Each row has a name. After each piece below comes the name of the row it's from, unless a question asks for something else. Each question is about the rows just above it. Places in a row count from 1.

Columns, left to right: L D H C V U T
[ 1.05 -0.83 -0.95  0.07 -1.71  1.81  0.37] : G
[-0.83 -0.95 -1.48  5.68 -2.60 -9.02 -3.16] : W
[-0.95 -0.83  1.05  0.66 -2.60 -9.02 -3.16] : B
Where does [ 1.05 -0.83 -0.95] start? Give its row and place. => G, 1
The row with [-0.95 -0.83] is => B
which: [-0.95 -1.48  5.68 -2.60 -9.02 -3.16] => W
which: [-0.83  1.05  0.66 -2.60 -9.02 -3.16] => B

Columns, left to right: sapu kom Kuden tulet lop zamek zole dekud buz tofa
[-5.61 -2.85 -0.89 -0.49 -1.23  1.33  1.50  2.22  1.20  2.29] : E
[-0.90 -2.02  0.15 -1.90 -0.75 -0.86 -1.49  6.00  0.67  6.16] : M
[-3.85 -5.60  4.67 -5.60  5.25 -5.60 -3.15  1.53 -3.15 -3.85] : K
[ 2.99  0.25 -5.40  3.86 -6.51  5.91  2.25  0.38  3.76  0.37] : R
[ 3.76  0.24 -4.68 -0.75 -1.90  5.63  3.16 -2.16  3.05 -2.23] : Y
How many times does K hold [-5.60]? => 3
Which column holds this, read top down? [ 4.67 -5.40 -4.68] => Kuden
[2.25 0.38 3.76] begins in row and place => R, 7
[ 6.00  1.53  0.38 -2.16] is in which column, read top down? => dekud
[-1.90 -0.75] begins in row and place => M, 4
[ 0.24 -4.68] begins in row and place => Y, 2

Columns, left to right: kan faka viz muni mit
[-4.17  1.34 -7.10  2.58  0.22] = Q
[-1.35  6.88 -0.26  4.34  0.44] = P
[-1.89 -0.21 -2.99  0.76 -0.32] = J
[ 1.93  0.05  2.90 -0.21  0.18] = X
[ 4.34 -0.26  6.88 -1.35 -0.11] = F
[ 0.44 -0.32] is in which column, read top down? => mit
[ 4.34 -0.26  6.88 -1.35] is in which row? => F
Which row holds [ 4.34 -0.26  6.88 -1.35 -0.11]? => F

Columns, left to right: Sep vut luta Mimaz maguf sodu raba
[-2.14 -0.87 -3.37  3.85  3.19 -1.74 -6.96] -> nusu
[-3.53 -2.03 -1.18 -0.08  2.94 -4.84 -2.28] -> Gusa
[-2.54 -3.43 -2.62  2.78  2.01 -1.55 -1.62] -> kavis
[ 1.88  0.84 -3.50  3.75  3.96 -1.08  1.16] -> degek
[-0.48 -0.17  0.46  4.85  1.76  1.26 -1.98] -> Gega
[-2.54 -3.43 -2.62  2.78  1.46  0.66 -2.92] -> Gedoz
[ 1.41 -2.67 -2.42  1.47  2.46 -0.21 -0.41] -> zadup
[-0.61 -2.43 -1.92  1.75  3.11 -1.45 -2.72] -> nunef
[-2.14 -0.87 -3.37 -0.26  3.19 -1.74 -6.96] -> Mol
[-2.42  1.48  2.46 -0.21 -0.41 -2.84 -3.16] -> vuk
[-1.04  1.44 -0.49  3.42  2.56  0.81 -1.09] -> giz
Which row holds [-0.41 -0.21  2.46  1.47 -2.42] read backwards? => zadup
[-2.14 -3.53 -2.54  1.88 -0.48 -2.54] is in which column, read top down? => Sep
which: [1.75 3.11] => nunef
[-2.62 -3.50] is in which column, read top down? => luta

Columns, left to right: suram Puzul Rir Bir sig gif sab Bodok sumis
[ 1.91 -3.57 -0.06 -2.66 -1.21 -1.99  1.24 -0.89 -2.64] = S
[ 3.10  3.10  3.10 -0.74  0.12  2.00  2.00 -0.29  2.00] = A
[ 1.91 -2.66 -3.57 -0.06 -1.21  3.40  1.24  2.01 -2.64] = Z
[ 1.91 -2.66 -3.57 -0.06 -1.21 -1.99  1.24 -0.89 -2.64] = N
which: [ 1.91 -3.57] => S
which: [ 3.10  3.10  3.10 -0.74  0.12  2.00  2.00 -0.29  2.00] => A
which: [ 1.91 -2.66 -3.57 -0.06 -1.21 -1.99  1.24 -0.89 -2.64] => N
Count of [1.99] in A: => 0

Columns, left to right: kep Nozi Mima Giped
[ 2.43 -2.62 -0.75 -6.61]  sugo
[-2.62  2.43 -0.75 -2.32]  Mezud
[-2.62  2.43 -0.75  6.86]  Sinum
Which row holds [-2.62  2.43 -0.75  6.86]? => Sinum
[ 2.43 -0.75  6.86] begins in row and place => Sinum, 2
[-2.32  6.86] is in which column, read top down? => Giped
which: [-2.62  2.43 -0.75 -2.32] => Mezud
[-6.61 -2.32] is in which column, read top down? => Giped

Columns, left to right: vovu mur sike gados lek
[-0.93 -0.22 -0.08 -2.87  0.67] -> Kopap
[-0.13 -0.01 -0.03 -0.70  0.11] -> Velik
[ 0.09  0.23 -0.12 -0.30 -0.01] -> pakoz
[-0.07  0.20 -0.05 -0.61  0.07] -> rugom
[ 0.03 -0.55  0.39  2.67 -0.21] -> Kipa
[-0.05  0.19 -0.13 -0.58  0.09] -> Povug
[-0.07  0.04 -0.05 -0.61  0.07] -> Maz
[-1.82 -0.71 -0.04 -7.06  1.31] -> Rek
[ 0.26 -0.66  0.50  3.10 -0.39] -> Pazu
[ 0.20  0.48 -0.37  4.00 -0.38] -> mada
Which column holds this, read top down? [-7.06  3.10] => gados
How many times does mada hold [-0.38]? => 1
Where does [-0.12 -0.30 -0.01] start? Give its row and place. => pakoz, 3
Which column holds [-0.07  0.03 -0.05] top down? => vovu
Row and place where [-0.03 -0.70] starts: => Velik, 3

Columns, left to right: poku didit galak vuzo
[ 0.67  0.86  0.67 -0.79]  Fese
[7.86 7.86 0.25 7.86]  dofu
[-3.86  1.29  1.45 -1.25]  mugak
[ 0.08  0.43  0.02 -0.04]  Tegen
[-3.86  1.29 -5.15 -3.22]  fuzin
[-0.78 -0.78  0.25 -0.78]  Kida
[-0.05  1.44  1.44 -0.05]  Nep
[-3.33  0.24  0.87  1.08]  Sedu
How many times does Fese hold [-0.79]? => 1
Which row holds [1.44 1.44] read backwards? => Nep
Which column holds [ 7.86 -1.25 -0.04 -3.22 -0.78 -0.05] top down? => vuzo
How many times does Nep hold [1.45]? => 0
Count of [7.87] in dofu: => 0
which: [7.86 7.86 0.25 7.86] => dofu
Times [-0.78] occurs in Kida: => 3

Columns, left to right: bedas mok sunu duda
[-1.07  5.62  1.46  0.90] = sigi
[-0.96  0.88  0.39  0.12] = nulad
[-1.35 -0.83 -0.20  0.06] = lolel
[-1.07  5.62  1.75 -2.94] = mezug
[-0.77 -0.99  0.01  0.39] = fidom
[-1.07  0.37  1.75 -2.94] = zar
[ 0.55  4.68  0.54 -1.96] = matir
[-1.42  6.55  1.38  1.37] = Fop
[-1.06 -2.03  0.16  0.86] = Pegun
[ 0.48  6.55  1.38 -1.08] = Bim
Row and place where [-1.06 -2.03  0.16] starts: => Pegun, 1
[ 0.48  6.55  1.38 -1.08] is in which row? => Bim
which: [-1.07  5.62  1.75 -2.94] => mezug

Columns, left to right: Beru lamiv Bov lazif gup nelas dar Kos lusu
[-1.35 -1.10 -1.50 -1.45 -1.21  2.03  2.98  2.75  6.32] : meto
[-1.35 -1.10 -1.50 -1.45 -1.21  5.01  3.89  5.01  6.70] : basuv
[ 1.15  0.88  0.68 -0.13 -0.05  0.73 -0.08  1.51  3.30] : dol
[-1.35 -1.10 -1.50 -1.45 -1.21 -2.02 -0.53  0.50  2.43] : ziro
[ 1.15  0.88  0.68 -0.01 -0.05  0.73 -0.08  1.51  3.30] : laka
How many times does basuv hold [5.01]? => 2
Which column holds this, read top down? [-1.10  0.88 -1.10  0.88] => lamiv

Columns, left to right: kedo Daned kuzif Mosa Nefig ziz sar Lebod
[ 1.33 -2.14  0.14 -2.63  0.41  0.35 -1.23 -2.43]  Misu
[-2.19 -2.39 -3.27  0.54  1.37  2.69 -0.20  2.93]  ven
[-1.50 -2.66 -1.92 -1.91 -0.79  2.62  3.04 -3.54]  Guse
[ 1.19 -1.59 -6.73 -1.26  2.62  1.52 -2.87  2.96]  keru
[-1.93 -0.22  0.13  2.62  0.35  1.79 -1.86 -0.36]  Noto
[ 1.19 -1.59 -6.73 -5.36  2.62  1.52 -2.87  2.96]  feluv
[ 0.79  0.18  1.11  1.22 -0.28 -1.20  0.59 -3.43]  tobun
[-3.68 -0.54  0.63  1.63 -0.50 -1.39  1.38  0.93]  zod
[ 0.22 -2.22  0.43  1.51 -0.68  0.72 -2.37 -2.96]  fetev
[ 2.69 -0.20] begins in row and place => ven, 6
Which row holds this, read backwards? [-0.79 -1.91 -1.92] => Guse
[-1.93 -0.22  0.13] begins in row and place => Noto, 1
Where does [-0.28 -1.20  0.59] start? Give its row and place. => tobun, 5

